Here is a tiny trained network, its code and every weight. The questions are about switching its units off for an input and a class, where a switched-off unit gives its printed mean instead of its output.

import numpy as np


def w(rows, s, z=0):
    codes = np.array(rows[::2]) - 128.0
    scale = np.full(codes.shape[1], s)
    scale[-1] = z or s
    return codes * scale


def f(y):
    return np.maximum(y, 0)


def log_softmax(a):
    a = a - a.max(-1, keepdims=True)
    return a - np.log(np.exp(a).sum(-1, keepdims=True))


def net(x, mask):
    res = np.array(x, float).reshape(1, 8) / 4 @ E
    y = f(res @ A[0][:, :-1].T + A[0][:, -1])
    res = res + np.where(mask, y, B[0][:, -1]) @ B[0][:, :-1]
    return log_softmax(res[-1] @ U[:, :-1].T + U[:, -1])


A, B = {}, {}
E = w([
[144,53,134,146,130,124,64,126,112,124,113,101],'x0',
[147,117,140,134,118,135,119,142,157,128,90,106],'x1',
[149,113,142,136,155,98,114,116,132,93,137,112],'x2',
[199,191,161,67,197,184,64,51,59,191,46,163],'x3',
[147,152,143,167,131,118,131,110,159,97,118,172],'x4',
[128,104,109,96,119,121,85,112,135,109,132,124],'x5',
[145,63,109,137,113,120,38,119,133,131,130,135],'x6',
[75,188,2,165,191,172,103,196,122,93,138,48],'x7',
],0.0063)
A[0] = w([
[80,193,94,158,141,140,76,255,102,46,96,105,139],'n1',
[81,136,26,178,160,170,112,156,107,85,186,183,138],'n2',
[89,83,197,196,31,111,157,183,144,95,205,134,214],'n3',
[65,91,187,132,60,117,147,146,149,108,243,106,252],'n4',
[99,156,58,209,192,115,95,91,91,59,91,90,161],'n5',
[37,92,99,177,69,64,126,201,238,92,151,80,223],'n6',
[62,215,67,170,206,171,76,144,150,120,75,66,243],'n7',
],0.0051,0.0023)
B[0] = w([
[87,168,29,90,147,150,155,194,71,113,171,105,210],'n1',
[89,187,163,175,196,213,93,203,73,42,166,96,198],'n2',
[85,137,170,179,3,52,161,182,207,98,196,159,226],'n3',
[22,104,133,137,18,101,183,164,193,106,77,183,219],'n4',
[251,132,68,199,169,171,68,116,106,86,90,40,198],'n5',
[43,85,33,232,35,62,152,211,177,64,189,79,255],'n6',
[168,179,71,198,159,231,104,62,44,154,204,171,239],'n7',
],0.0059,0.0067)
U = w([
[116,61,210,130,92,76,178,165,221,100,152,161,101],'0',
[221,123,253,42,155,133,101,62,104,146,55,145,227],'1',
[111,111,96,204,169,163,137,196,155,51,165,59,43],'2',
[242,169,83,129,244,214,66,99,110,137,112,66,3],'3',
],0.0052,0.0024)

Each question gives the input, the list of numbers given to net, and the class t.
The units are the neurons (one row each of A and B). Each row of codes is followed by its name. A weight is (code - 128) times the scale printed after its matrix; where a second scale follows, it is the last column's (A, B and U).
mask holds one flag per neuron, in row order. A switched-off neuron (its flag False) gives its mean, the last column of its row in B, instead of its output. The means were averaged over made-up inputs and are rounded, as every weight is.
A unit's drop is (log p(t) with every unit on - log p(t) with that unit switched off) / (log p(t) with every unit on - log p(t) with every unit switched off).
The circuit of an input: a set's keep is (log p(t) with only the set's units on - log p(t) with every unit switched off) / (log p(t) with every unit on - log p(t) with every unit switched off). Starting from all 7 units, units are removed one at a time, each time the one whose removal leaves the highest keep (on an exact tie, the one counted first), for as long as the keep stays at least 0.8.
units of the circuit, in order: the units of the circuit, biggest drop first
top k neurons: the k neurons with the biggest drops, biggest first
drop when u is switched off: that unit's drop, to one decimal
input [-4,6,2,5,-1,-4,-8,-1], class 1: units of the circuit, in order -> (n6, n1)
input [2,3,0,2,-8,-5,-7,-3], class 1: units of the circuit, in order -> (n6, n3, n1)
input [-2,-2,-8,6,0,-7,-7,0], class 1: units of the circuit, in order -> (n6, n1)
input [3,5,-8,2,-8,-6,0,2], class 3: top neuron -> (n6)
input [-3,8,3,1,5,-4,-7,8], class 3: units of the circuit, in order -> (n7, n3, n5)
input [0,1,-5,2,-7,5,-2,-6], class 1: units of the circuit, in order -> (n6, n3)
input [-7,4,-1,1,-3,7,1,-5], class 1: units of the circuit, in order -> (n6, n3)
input [0,-5,-2,1,8,4,-3,3], class 3: units of the circuit, in order -> (n6, n3, n4)
input [-6,-2,-5,-5,-8,0,5,0], class 0: drop when n3 is switched off -> 0.2
input [-7,8,-8,1,-3,-3,5,6], class 3: drop when n3 is switched off -> 0.2
input [1,7,-6,2,0,1,7,-4], class 1: drop when n6 is switched off -> 0.4
